Here is a tiny trained network, its code and every weight. The questions are about switching its units off for an input and a class, where a switched-off unit gives its printed mean instead of its output.

import numpy as np


def w(rows, s, z=0):
    codes = np.array(rows[::2]) - 128.0
    scale = np.full(codes.shape[1], s)
    scale[-1] = z or s
    return codes * scale


def f(y):
    return np.maximum(y, 0)


def log_softmax(a):
    a = a - a.max(-1, keepdims=True)
    return a - np.log(np.exp(a).sum(-1, keepdims=True))


def net(x, mask):
    res = np.array(x, float).reshape(1, 5) / 4 @ E
    y = f(res @ A[0][:, :-1].T + A[0][:, -1])
    res = res + np.where(mask, y, B[0][:, -1]) @ B[0][:, :-1]
    return log_softmax(res[-1] @ U[:, :-1].T + U[:, -1])


A, B = {}, {}
E = w([
[16,117,123,92,135,72],'x0',
[125,128,129,128,125,134],'x1',
[116,124,135,128,120,155],'x2',
[126,247,171,126,161,116],'x3',
[164,85,212,130,77,82],'x4',
],0.014)
A[0] = w([
[125,125,87,122,126,113,161],'n1',
[154,146,187,142,119,118,121],'n2',
[104,224,179,129,144,124,28],'n3',
[120,170,26,127,152,166,222],'n4',
[181,157,183,150,128,140,109],'n5',
[112,129,121,127,124,143,115],'n6',
[97,119,111,163,109,142,110],'n7',
[132,199,3,135,147,176,42],'n8',
[73,100,23,115,141,117,159],'n9',
[126,169,52,133,129,149,138],'n10',
[186,169,180,106,104,139,126],'n11',
[150,134,123,120,137,95,113],'n12',
[22,120,159,120,131,73,132],'n13',
[77,89,52,113,112,126,153],'n14',
[37,125,163,116,127,76,2],'n15',
[127,85,221,132,108,95,71],'n16',
[171,150,191,130,128,137,118],'n17',
[111,174,117,123,106,121,49],'n18',
[122,105,135,99,113,115,51],'n19',
[131,95,101,137,111,128,171],'n20',
[150,51,110,123,132,139,101],'n21',
[149,45,94,135,116,132,137],'n22',
[178,128,91,143,124,148,48],'n23',
[211,133,101,150,127,170,191],'n24',
[157,86,113,131,137,116,75],'n25',
[104,218,161,121,141,120,203],'n26',
[105,120,121,136,160,127,125],'n27',
[211,133,91,145,122,182,80],'n28',
],0.016,0.0099)
B[0] = w([
[117,124,131,165,141,140,164],'n1',
[99,125,139,180,135,158,173],'n2',
[132,89,58,15,139,55,196],'n3',
[99,96,64,69,182,49,250],'n4',
[100,117,130,215,136,148,187],'n5',
[141,127,126,143,148,112,139],'n6',
[146,133,127,154,145,106,147],'n7',
[172,160,205,89,53,194,221],'n8',
[102,120,123,255,174,125,235],'n9',
[148,115,119,54,87,131,195],'n10',
[121,133,134,225,146,137,191],'n11',
[109,113,124,124,110,166,137],'n12',
[126,108,75,51,161,97,229],'n13',
[106,125,120,235,162,110,218],'n14',
[186,158,194,72,33,180,181],'n15',
[154,140,104,2,116,116,189],'n16',
[115,134,138,211,146,131,181],'n17',
[124,124,105,109,169,94,143],'n18',
[104,125,113,112,174,120,141],'n19',
[90,121,110,121,162,112,179],'n20',
[149,149,153,62,95,143,188],'n21',
[155,141,131,24,89,136,210],'n22',
[108,120,100,99,165,110,155],'n23',
[162,152,166,40,73,144,221],'n24',
[145,150,152,112,115,148,152],'n25',
[155,148,191,132,80,196,235],'n26',
[108,134,122,143,131,123,152],'n27',
[109,106,89,59,153,87,195],'n28',
],0.022,0.018)
U = w([
[130,92,90,86,140,87,2],'0',
[167,146,205,110,67,176,231],'1',
[99,112,164,250,162,153,162],'2',
],0.018,0.0016)

Each question gives the input, the list of numbers given to net, and the class t.
The units are the neurons (one row each of A and B). Each row of codes is followed by its name. A weight is (code - 128) times the scale printed after its matrix; where a second scale follows, it is the last column's (A, B and U).
mask holds one flag per neuron, in row order. A switched-off neuron (its flag False) gives its mean, the last column of its row in B, instead of its output. The means were averaged over made-up inputs and are rounded, as every weight is.
A unit's drop is (log p(t) with every unit on - log p(t) with that unit switched off) / (log p(t) with every unit on - log p(t) with every unit switched off).
The circuit of an input: a set's keep is (log p(t) with only the set's units on - log p(t) with every unit switched off) / (log p(t) with every unit on - log p(t) with every unit switched off). Starting from the 12 units with the biggest drops (on a tie, the unit counted first), units are removed one at a time, each time the one whose removal leaves the highest keep (on an exact tie, the one counted first), for as long as the keep stays at least 0.8.
units of the circuit, in order: the units of the circuit, biggest drop first
unit that matters most: the unit with the biggest drop
k most important neurons: the k neurons with the biggest drops, biggest first
drop of u: that unit's drop, to one decimal
input [-2,7,-2,5,-2], class 1: unit that matters most => n26
input [-8,4,5,-2,0], class 0: 4 most important neurons => n28; n26; n8; n15
input [-2,-1,4,-4,2], class 1: 2 most important neurons => n4; n13
input [-1,-3,-6,1,-6], class 1: 3 most important neurons => n8; n13; n3
input [6,1,7,8,1], class 1: 3 most important neurons => n26; n15; n4
input [-4,3,-3,1,1], class 2: 2 most important neurons => n8; n22
input [-4,-7,-4,-8,5], class 1: 2 most important neurons => n4; n21
input [-3,-8,-8,0,3], class 1: 3 most important neurons => n9; n14; n4
input [6,-5,4,1,5], class 1: 4 most important neurons => n15; n4; n3; n28
input [-6,4,-6,1,-5], class 1: 4 most important neurons => n8; n24; n13; n3
input [8,5,0,3,1], class 1: 3 most important neurons => n15; n4; n26
input [3,-4,-7,-5,-6], class 2: 2 most important neurons => n9; n14
input [6,-2,-5,-6,-1], class 2: 2 most important neurons => n9; n14
input [2,0,-8,3,6], class 1: units of the circuit, in order => n4
input [-1,-2,-4,1,3], class 2: 2 most important neurons => n8; n22
input [-3,8,0,-5,6], class 1: drop of n4 => 3.4
input [-2,7,2,-6,6], class 1: drop of n4 => 3.3
input [1,5,-1,-5,0], class 2: drop of n4 => 0.2
input [-1,-6,3,5,2], class 2: drop of n8 => 0.1
